Below is a small trained network, with its code and all its weights. Each question gives an input and a target symbol and asks what happens when units are switched off, that is, made to give their printed mean instead of their output.

import numpy as np


def w(rows, s, z=0):
    codes = np.array(rows[::2]) - 128.0
    scale = np.full(codes.shape[1], s)
    scale[-1] = z or s
    return codes * scale


def norm(h):
    return h / np.sqrt((h * h).mean(-1, keepdims=True) + 1e-5)


def f(y):
    return y / 2 * (1 + np.tanh(0.7978845608 * (y + 0.044715 * y**3)))


def softmax(a):
    e = np.exp(a - a.max(-1, keepdims=True))
    return e / e.sum(-1, keepdims=True)


def log_softmax(a):
    a = a - a.max(-1, keepdims=True)
    return a - np.log(np.exp(a).sum(-1, keepdims=True))


def net(x, mask):
    ids = ['Ωελξστφ'.index(c) for c in x.split()]
    T = len(ids)
    res = E[ids] + P[:T]
    r = norm(res)
    for j in range(2):
        rows = slice(3 * j, 3 * j + 3)
        q, k, v = (r @ M[0][rows].T for M in (Q, K, V))
        z = softmax(np.where(np.tri(T) > 0, q @ k.T / 3**0.5, -1e9)) @ v
        o = O[0][rows]
        res = res + np.where(mask[j], z, o[:, -1]) @ o[:, :-1]
    y = f(norm(res) @ A[0][:, :-1].T + A[0][:, -1])
    res = res + np.where(mask[2:6], y, B[0][:, -1]) @ B[0][:, :-1]
    return log_softmax(norm(res)[-1] @ U[:, :-1].T + U[:, -1])


Q, K, V, O, A, B = {}, {}, {}, {}, {}, {}
E = w([
[78,152,121,118],'Ω',
[93,146,154,99],'ε',
[159,70,132,1],'λ',
[139,134,74,143],'ξ',
[75,161,195,90],'σ',
[120,141,136,112],'τ',
[121,131,99,126],'φ',
],0.0057)
P = w([
[115,181,134,254],'0',
[149,50,181,235],'1',
[161,168,97,121],'2',
[142,126,158,158],'3',
[177,75,144,98],'4',
[81,178,97,35],'5',
],0.0055)
Q[0] = w([
[165,52,145,253],'H0',
[138,73,236,237],'H0',
[150,109,77,57],'H0',
[29,174,169,147],'H1',
[91,76,235,255],'H1',
[251,12,185,197],'H1',
],0.0052)
K[0] = w([
[83,178,21,202],'H0',
[123,225,39,146],'H0',
[124,69,214,149],'H0',
[205,86,31,86],'H1',
[115,254,3,112],'H1',
[47,250,133,212],'H1',
],0.0053)
V[0] = w([
[47,100,76,70],'H0',
[22,99,87,161],'H0',
[8,144,114,98],'H0',
[254,147,173,117],'H1',
[169,79,10,142],'H1',
[163,142,230,69],'H1',
],0.0065)
O[0] = w([
[103,217,60,57,3],'H0',
[166,135,49,84,217],'H0',
[210,222,85,51,139],'H0',
[123,66,216,225,67],'H1',
[41,1,71,123,35],'H1',
[178,153,187,144,46],'H1',
],0.0059,0.0023)
A[0] = w([
[176,211,185,196,113],'N0',
[249,56,72,170,251],'N1',
[131,38,162,109,60],'N2',
[180,123,195,4,202],'N3',
],0.0046,0.0026)
B[0] = w([
[253,20,188,160,182],'N0',
[31,178,192,74,253],'N1',
[88,144,85,91,116],'N2',
[19,92,104,75,228],'N3',
],0.0045,0.0026)
U = w([
[154,102,128,96,2],'Ω',
[189,154,186,100,61],'ε',
[137,255,88,32,225],'λ',
[39,75,89,117,171],'ξ',
[204,191,217,117,60],'σ',
[158,111,226,198,199],'τ',
[100,38,62,130,103],'φ',
],0.0062,0.0044)

Each question gives the input, a string of symbols that net reads in full, and the target symbol t.
The units are the heads (3 rows each of Q, K, V and O) and the neurons (one row each of A and B). Each row of codes is followed by its name. A weight is (code - 128) times the scale printed after its matrix; where a second scale follows, it is the last column's (O, A, B and U).
mask holds one flag per unit, heads first, then neurons. A switched-off unit (its flag False) gives its mean, the last column of its rows in O or B, instead of its output. The means were averaged over made-up inputs and are rounded, as every weight is.
A unit's drop is (log p(t) with every unit on - log p(t) with that unit switched off) / (log p(t) with every unit on - log p(t) with every unit switched off).
The circuit of an input: a set's keep is (log p(t) with only the set's units on - log p(t) with every unit switched off) / (log p(t) with every unit on - log p(t) with every unit switched off). Starting from all 6 units, units are removed one at a time, each time the one whose removal leaves the highest keep (on an exact tie, the one counted first), for as long as the keep stays at least 0.8.
units of the circuit, in order: the units of the circuit, biggest drop first
unit that matters most: the unit with the biggest drop
which heads matter: for each layer, one digit per head in row order, 1 if its drop is at least 0.15 and else 0, layers parted by /
drop of u: that unit's drop, to one decimal
input Ω Ω Ω Ω τ, target λ: units of the circuit, in order : H1
input λ φ ξ, target τ: which heads matter : 00
input Ω ε Ω ε, target λ: which heads matter : 10
input Ω τ λ, target ξ: units of the circuit, in order : H0, N3
input Ω Ω τ σ τ φ, target τ: which heads matter : 01
input Ω Ω ξ τ ξ, target τ: units of the circuit, in order : H1, H0
input σ Ω ε Ω τ σ, target τ: which heads matter : 01
input τ φ Ω, target ξ: which heads matter : 11
input λ σ Ω, target τ: which heads matter : 00
input ε Ω φ ε, target ξ: which heads matter : 01
input λ Ω λ, target τ: which heads matter : 11
input Ω φ ξ, target ξ: units of the circuit, in order : H1, H0
input ε Ω Ω τ, target λ: which heads matter : 10
input ξ ε φ τ, target ξ: which heads matter : 01
input Ω σ τ Ω φ Ω, target ξ: units of the circuit, in order : H1
input Ω ξ φ, target φ: drop of H1 : 1.0
input τ Ω Ω Ω τ Ω, target τ: drop of H1 : 0.7
input φ τ τ, target τ: drop of H0 : 0.2
input Ω ε Ω Ω ξ, target λ: drop of H0 : 0.0
input Ω λ ε φ ξ, target ξ: unit that matters most : H0
